[[106 120 147]
 [113 138 135]
 [121 141 131]
 [129 142 116]
 [116 146 127]
 [107 132 111]
 [124 149 133]
 [132 106 129]
 [147 115 132]
 [134 117 141]]
|
[[132 106 129]
 [147 115 132]
 [134 117 141]
 [106 120 147]
 [107 132 111]
 [113 138 135]
 [121 141 131]
 [129 142 116]
 [116 146 127]
 [124 149 133]]

[[126 121 135 129 140 103 133 122 139 110 143]
 [137 128 145 129 137 153 118 128 128 136 123]
 [129 115 137 132 120 131 130 126 112 121 122]
 [132 113 134 126 129 145 133 129 132 134 129]
 [142 122 142 135 138 131 138 130 129 127 129]
 [145 108 146 119 130 127 150 145 122 130 117]
 [131 120 119 113 132 122 139 127 154 123 129]
 [136 117 149 119 129 141 121 133 128 122 133]]
|
[[145 108 146 119 130 127 150 145 122 130 117]
 [132 113 134 126 129 145 133 129 132 134 129]
 [129 115 137 132 120 131 130 126 112 121 122]
 [136 117 149 119 129 141 121 133 128 122 133]
 [131 120 119 113 132 122 139 127 154 123 129]
 [126 121 135 129 140 103 133 122 139 110 143]
 [142 122 142 135 138 131 138 130 129 127 129]
 [137 128 145 129 137 153 118 128 128 136 123]]

[[151 122 121 131 153 119 121 135 127 122 138 117 121 116 137]
 [140 112 131 129 133 116 137 124 131 122 128 102 121 128 129]
 [117 115 121 129 125 105 153 121 122 116 111 119 125 125 135]
 [143 124 124 131 126 147 111 140 142 135 122 147 121 137 125]]
|
[[140 112 131 129 133 116 137 124 131 122 128 102 121 128 129]
 [117 115 121 129 125 105 153 121 122 116 111 119 125 125 135]
 [151 122 121 131 153 119 121 135 127 122 138 117 121 116 137]
 [143 124 124 131 126 147 111 140 142 135 122 147 121 137 125]]

[[127 137 125 130 127 121 118 126]
 [141 130 128 124 122 131 114 135]
 [122 136 130 131 126 120 120 130]
 [125 118 148 125 118 133 123 151]
 [135 131 131 127 123 119 108 134]
 [126 146 126 131 119 140 123 136]
 [142 120 128 124 128 123 117 129]]
|
[[125 118 148 125 118 133 123 151]
 [142 120 128 124 128 123 117 129]
 [141 130 128 124 122 131 114 135]
 [135 131 131 127 123 119 108 134]
 [122 136 130 131 126 120 120 130]
 [127 137 125 130 127 121 118 126]
 [126 146 126 131 119 140 123 136]]

[[124 153 153 123 131 144 152 110 122 128]
 [111 154 149 116 138 150 156 108 116 121]
 [120 148 152 121 125 138 144 111 118 121]
 [139 103 115 132 129 121 107 145 136 132]
 [133 107 101 136 125 113 111 143 138 133]
 [116 152 146 121 126 137 148 110 117 123]
 [126 143 150 116 133 136 136 108 110 119]
 [144 101 108 139 127 118 106 150 142 139]]
|
[[144 101 108 139 127 118 106 150 142 139]
 [139 103 115 132 129 121 107 145 136 132]
 [133 107 101 136 125 113 111 143 138 133]
 [126 143 150 116 133 136 136 108 110 119]
 [120 148 152 121 125 138 144 111 118 121]
 [116 152 146 121 126 137 148 110 117 123]
 [124 153 153 123 131 144 152 110 122 128]
 [111 154 149 116 138 150 156 108 116 121]]

[[142 152 150 137 120 107 104 112 129 144 152 148 134 117 105 104]
 [138 153 151 133 111 101 111 133 151 153 138 115 102 107 127 148]
 [146 148 149 149 148 146 143 140 136 132 128 123 119 115 112 109]]
|
[[146 148 149 149 148 146 143 140 136 132 128 123 119 115 112 109]
 [142 152 150 137 120 107 104 112 129 144 152 148 134 117 105 104]
 [138 153 151 133 111 101 111 133 151 153 138 115 102 107 127 148]]

[[153 134 121 131 123 146 117 128 136 113 111]
 [138 131 127 141 136 146 114 120 134 120 110]
 [155 128 138 124 114 133 125 141 122 133 115]
 [135 119 123 126 111 128 124 128 129 142 109]]
|
[[135 119 123 126 111 128 124 128 129 142 109]
 [155 128 138 124 114 133 125 141 122 133 115]
 [138 131 127 141 136 146 114 120 134 120 110]
 [153 134 121 131 123 146 117 128 136 113 111]]
---
[[131 133 157 127 132 131 115 136 135 127 127 134]
 [126 140 120 132 129 132 127 128 137 134 131 116]]
|
[[127 134 131 133 157 127 132 131 115 136 135 127]
 [131 116 126 140 120 132 129 132 127 128 137 134]]

[[131 130 130 126]
 [151 131 135 121]]
|
[[130 126 131 130]
 [135 121 151 131]]

[[119 128 134 129 124 125]
 [157 135 115 107 144 146]
 [125 126 127 131 127 125]
 [156 135 118 108 143 146]
 [118 121 130 144 125 118]
 [113 126 135 135 120 120]
 [147 134 122 112 139 141]
 [133 129 127 127 130 131]
 [122 126 127 131 124 123]
 [123 126 129 133 124 125]]
|
[[124 125 119 128 134 129]
 [144 146 157 135 115 107]
 [127 125 125 126 127 131]
 [143 146 156 135 118 108]
 [125 118 118 121 130 144]
 [120 120 113 126 135 135]
 [139 141 147 134 122 112]
 [130 131 133 129 127 127]
 [124 123 122 126 127 131]
 [124 125 123 126 129 133]]

[[120 129 125 149 144 126 133 120 131 120 132 105 130 129 120]
 [134 140 124 110 132 155 132 119 131 127 131 120 132 133 120]
 [122 130 131 114 128 124 132 119 121 121 151 130 130 127 133]
 [133 117 116 141 143 123 113 120 134 111 131 149 108 128 134]
 [134 139 114 143 143 114 112 135 132 130 131 126 125 130 116]]
|
[[129 120 120 129 125 149 144 126 133 120 131 120 132 105 130]
 [133 120 134 140 124 110 132 155 132 119 131 127 131 120 132]
 [127 133 122 130 131 114 128 124 132 119 121 121 151 130 130]
 [128 134 133 117 116 141 143 123 113 120 134 111 131 149 108]
 [130 116 134 139 114 143 143 114 112 135 132 130 131 126 125]]

[[129 123 119 132 138 123]
 [144 126 117 136 135 122]
 [153 100 108 157 147 105]
 [126 126 132 125 125 125]
 [133 129 121 132 128 126]
 [139 116 117 143 136 117]
 [142 114 116 142 120 119]
 [151 116 103 145 144 117]]
|
[[138 123 129 123 119 132]
 [135 122 144 126 117 136]
 [147 105 153 100 108 157]
 [125 125 126 126 132 125]
 [128 126 133 129 121 132]
 [136 117 139 116 117 143]
 [120 119 142 114 116 142]
 [144 117 151 116 103 145]]

[[139 152 110 124 155 137 128 145]
 [116 135 131 126 117 119 132 125]
 [130 122 128 111 118 123 117 131]
 [131 127 131 125 125 142 124 115]
 [127 122 124 115 121 133 122 123]
 [120 118 125 135 122 128 125 119]
 [129 116 127 149 118 123 130 129]
 [128 125 127 137 118 125 132 125]
 [128 117 134 129 119 130 143 125]
 [115 123 142 132 133 119 130 131]
 [138 128 140 113 115 127 108 133]
 [131 127 131 125 125 142 124 115]]
|
[[128 145 139 152 110 124 155 137]
 [132 125 116 135 131 126 117 119]
 [117 131 130 122 128 111 118 123]
 [124 115 131 127 131 125 125 142]
 [122 123 127 122 124 115 121 133]
 [125 119 120 118 125 135 122 128]
 [130 129 129 116 127 149 118 123]
 [132 125 128 125 127 137 118 125]
 [143 125 128 117 134 129 119 130]
 [130 131 115 123 142 132 133 119]
 [108 133 138 128 140 113 115 127]
 [124 115 131 127 131 125 125 142]]

[[129 147 114 149 104 119 143]
 [155 104 106 144 145 129 119]]
|
[[119 143 129 147 114 149 104]
 [129 119 155 104 106 144 145]]

[[128 130 118 118 130 120 127 132 119]
 [138 127 116 136 130 148 118 118 136]
 [128 126 102 130 131 138 120 121 117]
 [131 131 109 133 138 141 124 113 122]
 [139 132 131 122 130 126 124 125 132]
 [135 130 126 114 122 125 120 135 130]
 [132 123 106 131 125 141 117 123 126]
 [137 131 128 117 122 130 119 135 133]
 [138 129 112 129 124 146 113 124 127]
 [136 130 114 135 137 143 122 114 128]]
|
[[132 119 128 130 118 118 130 120 127]
 [118 136 138 127 116 136 130 148 118]
 [121 117 128 126 102 130 131 138 120]
 [113 122 131 131 109 133 138 141 124]
 [125 132 139 132 131 122 130 126 124]
 [135 130 135 130 126 114 122 125 120]
 [123 126 132 123 106 131 125 141 117]
 [135 133 137 131 128 117 122 130 119]
 [124 127 138 129 112 129 124 146 113]
 [114 128 136 130 114 135 137 143 122]]
---
[[134 146 133]
 [138 114 153]
 [131 119 108]]
|
[[134 146]
 [138 114]]

[[154 124]
 [130 119]
 [112 109]
 [145 149]
 [123 109]]
|
[[154 124]
 [130 119]]

[[117 142 131 142 139]
 [140 123 153 121 136]]
|
[[117 142]
 [140 123]]

[[123 110]
 [129 115]
 [131 118]
 [130 152]
 [118 111]]
|
[[123 110]
 [129 115]]

[[121 143 139 121]
 [147 127 141 145]
 [112 121 112 113]
 [128 151 144 126]]
|
[[121 143]
 [147 127]]

[[130 111 133 151 122]
 [134 123 137 141 144]
 [129 109 134 151 122]
 [122 126 116 111 102]]
|
[[130 111]
 [134 123]]
